Here is a tiny trained network, its code and every weight. The questions are about switching its units off for an input and a class, where a switched-off unit gives its printed mean instead of its output.

import numpy as np


def w(rows, s, z=0):
    codes = np.array(rows[::2]) - 128.0
    scale = np.full(codes.shape[1], s)
    scale[-1] = z or s
    return codes * scale


def norm(h):
    return h / np.sqrt((h * h).mean(-1, keepdims=True) + 1e-5)


def f(y):
    return np.maximum(y, 0)


def log_softmax(a):
    a = a - a.max(-1, keepdims=True)
    return a - np.log(np.exp(a).sum(-1, keepdims=True))


def net(x, mask):
    res = np.array(x, float).reshape(1, 8) / 4 @ E
    u = 0
    for l in range(2):
        y = f(norm(res) @ A[l][:, :-1].T + A[l][:, -1])
        res = res + np.where(mask[u : u + 7], y, B[l][:, -1]) @ B[l][:, :-1]
        u += 7
    return log_softmax(norm(res)[-1] @ U[:, :-1].T + U[:, -1])


A, B = {}, {}
E = w([
[182,45,92,73,107,107,179,105],'x0',
[120,125,152,71,88,151,101,200],'x1',
[146,188,116,99,130,67,154,140],'x2',
[129,129,126,129,127,129,128,129],'x3',
[123,96,85,159,218,103,118,191],'x4',
[108,154,107,87,163,190,191,123],'x5',
[113,160,90,25,165,114,10,56],'x6',
[32,107,101,128,95,88,146,119],'x7',
],0.011)
A[0] = w([
[93,28,143,168,138,240,58,83,47],'0.n1',
[151,201,124,103,139,55,140,133,81],'0.n2',
[150,145,99,211,175,104,157,8,39],'0.n3',
[93,198,126,174,139,162,85,136,1],'0.n4',
[221,142,132,140,145,157,90,131,23],'0.n5',
[119,85,140,133,229,83,106,160,34],'0.n6',
[136,150,201,119,68,153,136,33,18],'0.n7',
],0.014,0.01)
B[0] = w([
[155,201,125,80,130,5,184,153,242],'0.n1',
[149,159,143,121,120,52,176,145,223],'0.n2',
[112,109,170,52,101,150,103,210,252],'0.n3',
[63,193,188,200,186,151,84,114,175],'0.n4',
[247,134,159,123,166,190,129,116,167],'0.n5',
[138,181,39,160,36,190,94,104,200],'0.n6',
[134,164,35,149,71,178,99,115,223],'0.n7',
],0.017,0.0042)
A[1] = w([
[106,172,80,74,192,202,192,123,149],'1.n1',
[131,100,166,71,78,122,21,233,44],'1.n2',
[190,83,116,162,77,59,62,113,77],'1.n3',
[123,137,99,45,193,89,23,41,28],'1.n4',
[1,90,89,125,105,60,122,93,81],'1.n5',
[136,96,22,147,250,109,90,217,3],'1.n6',
[181,23,62,52,133,114,170,85,11],'1.n7',
],0.016,0.0057)
B[1] = w([
[105,16,86,111,169,72,82,80,254],'1.n1',
[115,84,131,82,129,117,91,154,228],'1.n2',
[77,120,95,185,175,94,78,122,202],'1.n3',
[130,75,152,215,94,151,231,185,248],'1.n4',
[250,138,141,100,182,188,101,102,226],'1.n5',
[128,180,153,80,8,166,160,55,192],'1.n6',
[43,230,182,150,166,155,99,134,227],'1.n7',
],0.016,0.0081)
U = w([
[121,168,47,124,3,178,106,74,106],'0',
[120,79,115,149,159,94,92,112,251],'1',
[131,63,162,210,96,153,226,182,92],'2',
[54,204,187,159,186,151,87,115,87],'3',
[169,183,115,77,127,23,180,144,87],'4',
[119,81,155,31,104,152,84,186,90],'5',
[145,115,116,125,140,128,106,121,206],'6',
[239,121,146,103,198,192,109,101,77],'7',
],0.013,0.011)

Each question gives the input, the list of numbers given to net, and the class t.
The units are the neurons (one row each of A and B). Each row of codes is followed by its name. A weight is (code - 128) times the scale printed after its matrix; where a second scale follows, it is the last column's (A, B and U).
mask holds one flag per neuron, layer by layer. A switched-off neuron (its flag False) gives its mean, the last column of its row in B, instead of its output. The means were averaged over made-up inputs and are rounded, as every weight is.
A unit's drop is (log p(t) with every unit on - log p(t) with that unit switched off) / (log p(t) with every unit on - log p(t) with every unit switched off).
The circuit of an input: a set's keep is (log p(t) with only the set's units on - log p(t) with every unit switched off) / (log p(t) with every unit on - log p(t) with every unit switched off). Starting from the 12 units with the biggest drops (on a tie, the unit counted first), units are removed one at a time, each time the one whose removal leaves the highest keep (on an exact tie, the one counted first), for as long as the keep stays at least 0.8.
circuit, biggest first: the units of the circuit, biggest drop first
unit that matters most: the unit with the biggest drop
k most important neurons: the k neurons with the biggest drops, biggest first
k most important neurons of layer l: the k neurons of layer l with the biggest drops, biggest first
input [-3,4,-4,2,-5,-7,4,-2], class 1: unit that matters most	1.n3
input [-6,1,2,-7,5,8,7,0], class 1: 2 most important neurons	1.n1, 0.n4
input [-6,4,-1,-5,-5,-3,4,-7], class 7: 2 most important neurons	0.n5, 1.n7
input [1,2,-6,0,2,0,-6,8], class 7: circuit, biggest first	1.n5, 1.n4
input [1,-6,-7,7,-7,-7,-3,-7], class 0: 2 most important neurons	0.n7, 1.n1
input [8,3,6,-4,-5,-6,7,3], class 3: circuit, biggest first	1.n7, 1.n3, 1.n1
input [7,3,5,4,-3,-5,8,5], class 2: 2 most important neurons of layer 1	1.n4, 1.n1
input [-7,7,4,-8,8,-3,-6,3], class 0: 3 most important neurons	1.n6, 0.n3, 1.n4
input [-2,-8,7,-1,7,-6,3,-6], class 5: 2 most important neurons	0.n3, 1.n2
input [-5,-6,-5,-3,8,-2,-7,-8], class 0: 2 most important neurons	1.n6, 1.n4
input [-5,-2,7,1,4,1,-5,-5], class 4: 2 most important neurons	1.n4, 1.n7
input [3,-1,1,-1,-6,-3,-6,-2], class 0: 2 most important neurons	0.n7, 1.n4
input [-4,5,-5,8,8,-3,1,8], class 0: 2 most important neurons	1.n6, 0.n6
input [-5,-8,3,-5,2,-4,7,-5], class 5: 2 most important neurons	0.n3, 1.n2
input [-5,-3,1,1,-8,5,-2,-8], class 0: most important neuron	0.n7
input [-7,-8,6,-8,2,7,-1,1], class 5: 2 most important neurons of layer 1	1.n7, 1.n3
input [-6,1,-1,-6,4,-2,-4,-7], class 7: 4 most important neurons	0.n5, 1.n7, 1.n4, 1.n3
input [-7,-8,-6,5,8,1,-6,5], class 0: 3 most important neurons of layer 1	1.n6, 1.n4, 1.n7
input [-6,-8,-7,2,0,3,6,-5], class 5: 2 most important neurons of layer 0	0.n3, 0.n2
input [2,8,-5,3,3,1,-6,5], class 5: circuit, biggest first	1.n4
input [8,1,8,1,4,-5,-1,-1], class 3: circuit, biggest first	1.n7, 0.n1
input [-7,-4,2,-7,7,-6,-7,4], class 0: 3 most important neurons of layer 1	1.n6, 1.n4, 1.n7
input [-8,-8,0,-1,8,4,-1,6], class 0: 2 most important neurons of layer 1	1.n6, 1.n7
input [4,5,-6,-5,-4,3,5,-6], class 4: 2 most important neurons of layer 0	0.n1, 0.n3
